Each row, then one of two labels for whether it has a hidden trait; a new part has new ones:
[-0.67 -0.06 -0.65  0.23  0.34 -0.25 -0.09  0.19 -0.13  0.67  0.14 -0.44
  0.39 -0.10  0.42 -0.11  0.51  0.84] : J
[ 0.34 -0.36  1.06 -1.42  1.25  1.00 -0.08  0.66  0.21  0.72 -0.92  0.30
  0.55  0.48 -0.39  1.08 -0.48  0.51] : W
[ 1.97 -1.21  0.33 -1.77  0.86  0.70 -1.41  0.46  0.42  1.07 -0.13  1.49
 -1.43  0.22 -0.46  0.22  1.19 -1.24] : W
[ 2.78 -1.17  0.31 -3.52  0.85 -0.18 -4.17  0.52 -0.28  2.25 -1.34  2.33
 -1.65 -0.32  0.70  0.44  1.13  0.12] : J
[ 0.65 -0.49  2.29 -3.12  1.49  3.31  1.12  1.79  1.21  0.57 -2.40  0.41
  0.60  1.28 -1.30  4.11 -2.37  0.62] : W
[ 2.75 -3.73  1.58 -2.37  3.40  2.43 -2.00  1.74  1.69  3.11  1.79  2.46
 -1.74  2.07 -1.04  1.65  3.89 -4.73] : W
[ 0.03 -0.28  0.05  0.00  0.32  0.21 -0.09  0.15  0.17  0.26  0.08  0.23
 -0.12  0.19 -0.11  0.17  0.39 -0.25] : J
[ 3.07 -2.45  0.76 -6.80  2.88  0.85 -6.23  1.30 -1.02  4.39 -2.66  2.66
 -2.22  0.01  0.83  0.93  2.03  1.37] : W
[ 0.01  0.09 -0.86 -1.00 -0.33 -0.09 -0.60  0.52 -0.01  0.46 -0.60  0.10
 -0.37  0.00  0.02 -0.29  0.41  0.61] : J
[ 2.36 -1.85 -0.74 -4.39 -1.13  0.11 -1.07  0.19 -0.06  2.06 -1.78  0.68
 -0.41 -1.12 -0.31  1.01  2.83  2.12] : W
[ 1.22 -1.70 -0.73 -4.70 -3.11  0.18  2.00 -0.30  0.71  1.06 -1.65 -0.58
  1.35 -1.47 -1.09  1.49  2.53  2.76] : W
[-1.29 -0.10 -2.71 -1.50 -1.12 -0.41 -0.61  1.11  0.04  1.60 -1.52 -0.31
  0.63 -0.83  0.51  0.34  0.83  2.25] : W
[ 2.95 -1.28 -1.39 -4.12 -0.65  0.12 -4.91  1.04 -0.20  1.90 -2.61  2.25
 -2.61 -0.99  0.02  0.38  1.38  0.62] : W
[-0.05 -0.42 -5.07 -4.04 -3.15 -0.22 -2.64  2.10  0.29  2.37 -2.79  0.61
 -0.78 -2.06  0.09  1.06  1.31  2.74] : W
[-0.73  1.25  1.57 -1.68  1.52 -1.19 -0.78  0.44  1.67  2.16  1.09  0.78
  3.06  0.69  1.80  1.93 -0.28  0.32] : W
[ 2.33 -0.89  1.03 -2.89  1.03  1.29 -1.72  1.12  0.39  1.44 -2.15  1.34
 -1.13  0.23 -0.79  1.99 -0.43  0.43] : W
[-0.27 -0.19 -0.14 -0.81  0.13 -0.03 -0.18  0.05 -0.01  0.27 -0.19  0.21
 -0.05 -0.08  0.16  0.00  0.35  0.22] : J
[ 1.36 -0.57  0.00 -0.38  0.19  0.34 -1.24  0.13  0.44  0.47 -0.37  0.49
 -0.91  0.10 -0.36  0.42  0.51 -0.89] : J
[-1.88  0.11  1.81 -1.46  1.74  1.64  2.27  1.20  0.35  0.37 -0.33 -1.04
  2.01  1.17 -0.40  2.23 -1.60  1.30] : W
[ 0.67 -0.52  0.38 -1.25  0.63  0.70 -0.50  0.65  0.20  0.71 -0.58  0.38
 -0.38  0.18 -0.22  0.77  0.01  0.37] : J
[ 0.06 -0.92  1.45 -0.52  1.23  0.59  0.17  0.49  0.45  0.97  1.07  0.36
 -0.01  0.61 -0.15  0.30  1.00 -0.95] : W

Part 2:
[-0.71  1.02  3.39 -1.17 -0.96  0.14  0.43 -5.50  0.12  3.25 -0.16 -0.55
  0.66  0.85  1.79 -1.22 -3.13 -1.57  2.05  0.54 -0.09  0.54 -2.41] : L
[-1.22  0.13  2.15 -1.21 -2.38  0.76 -0.92 -4.98 -3.28 -5.32  2.63 -0.29
 -0.63 -1.10 -0.39 -0.87 -0.48  1.68  0.47 -0.21 -2.23 -1.70 -1.08] : E
[ 1.88  0.87 -1.43 -0.40  0.25  0.85 -0.48 -0.06  4.32  0.78 -0.24  0.65
 -0.53 -0.23  0.15  0.10  1.01 -1.01 -0.45  0.15  1.03 -1.88 -0.23] : E
[ 1.02  2.30  2.27 -0.96  0.70  0.64  0.09 -1.77 -1.76 -0.12  1.95  2.02
  0.03  1.06 -0.50 -0.53 -1.16  0.45 -0.03  0.06 -0.27 -0.59 -0.45] : L
[-0.49 -2.51 -0.26  1.22  0.14  2.11  1.49 -0.73 -3.28 -0.14 -2.20 -1.85
 -0.43  0.96 -1.28 -1.31 -1.78 -2.89 -0.22  2.59 -0.84 -0.20 -1.12] : E
[ 2.20  3.54  1.52  0.64  0.92  0.35 -2.25 -2.24 -3.44 -0.48 -0.82 -2.30
 -0.45  0.20  0.71 -1.92  2.48 -2.36 -5.92 -1.82  0.04 -1.86 -1.24] : L
[ 2.04  3.69  1.88  0.55 -0.31 -0.07 -0.79  2.19  0.41  6.50 -1.03 -1.34
 -1.50  0.78 -1.34 -2.50 -0.09  0.93 -0.42  0.19 -0.26  3.14  0.59] : E
[ 0.15 -1.04  2.26  0.04 -0.82  1.25 -0.81 -1.99 -1.23 -0.31  0.26 -0.15
 -0.73 -0.55 -0.20 -2.33 -0.68  2.98 -3.34  1.19 -0.71 -1.87 -1.20] : E
[ 0.38  0.75 -0.31  0.72 -0.16 -0.52 -0.41  0.33 -0.14 -1.15  0.48 -0.81
 -0.35 -0.13  0.06 -0.11  0.24  0.52  1.19 -0.27  0.34  1.03  0.20] : E
[-4.61  0.90  2.85 -2.06 -0.67 -0.58 -0.01 -0.32 -2.96  2.92 -0.98  0.44
  1.28  0.11  1.85 -1.48 -0.76 -0.36  0.15  2.01 -0.68  0.52 -0.60] : L
[ 0.73 -1.29  2.03 -1.28 -0.60  1.27  0.72 -2.17  2.29  2.53 -4.78  1.83
 -0.46 -0.82 -2.10 -2.25 -2.90 -0.76 -0.54 -0.37  0.76  3.08 -0.68] : L
[ 1.59  1.40  3.76  2.63 -1.49  0.50 -0.17  0.27 -3.77  4.34 -0.69  0.19
 -0.43 -0.40  0.30 -0.36  0.35 -2.27  0.06  0.55  0.40 -1.11  0.08] : L
[ 0.34  0.24  2.69  1.53  0.01  0.89 -2.29 -4.70 -1.10  3.48  1.29 -1.86
 -0.73 -0.89 -1.01 -0.29 -0.14 -0.45 -0.01 -1.33 -0.76 -3.02 -0.58] : E
[-0.81  2.41  0.90  1.24 -1.05  0.86  0.95 -0.14 -0.88  0.39 -2.29 -3.18
 -2.20 -0.21 -0.76  0.32 -0.30 -1.09  0.85  0.11  0.61 -1.04 -0.14] : L
[-2.62 -0.44 -1.16 -1.64  0.20  1.21 -0.34 -1.75 -0.85 -2.15  1.29  0.64
  0.00 -0.70  0.91 -0.84 -1.07 -0.33 -2.59  0.11 -1.65 -2.19 -0.17] : E
[-0.67  0.31  0.61 -0.06 -1.22  1.54 -0.72 -2.14 -2.44 -2.01 -0.12  1.59
 -0.06  0.40  1.11 -2.04 -0.75 -0.38 -1.07  3.35 -0.44 -1.49 -1.26] : E
[ 5.82 -0.79  1.25  0.65 -1.06  0.75 -1.57  4.50 -2.04 -0.86  2.69  2.25
 -2.54 -1.82 -0.93 -2.34  1.70 -3.85 -4.95 -1.85 -2.05 -1.79 -0.76] : E
[ 2.14  3.18 -6.29 -1.28 -0.11 -0.41 -2.39  4.10 -2.78 -3.45 -0.88  0.34
  0.10  0.32  0.87 -1.10  1.31  2.00 -2.58 -2.63 -1.82 -1.66 -3.07] : L
[ 1.39 -0.05  1.84 -0.44 -0.20  0.44 -0.46  0.09 -0.26  1.43 -0.43 -0.67
 -0.42 -0.95  1.37 -0.42 -0.50 -0.12 -0.53  0.47 -0.06 -0.03 -0.38] : L
[ 1.79 -0.23 -3.90 -2.11  0.06  0.66 -0.94  1.23 -1.80  1.36  0.45 -0.54
 -0.62 -1.33  3.91 -2.33  2.49  3.12 -4.73  1.37 -0.04 -0.59 -2.38] : E
[ 0.17 -0.45  2.00  0.29  0.49  0.51 -0.70 -0.83 -0.01 -0.39  0.47  0.08
 -0.47  0.14  0.06 -0.10 -0.76 -0.22 -0.62  0.52 -0.83 -0.06 -0.45] : E
[-0.03  0.13  1.60  0.90 -1.39  0.63 -0.25  0.10 -1.21 -1.82 -0.84  0.00
  0.01 -0.44 -0.47 -0.97 -1.99 -1.51  0.04  2.09  0.07  0.27  0.69] : L
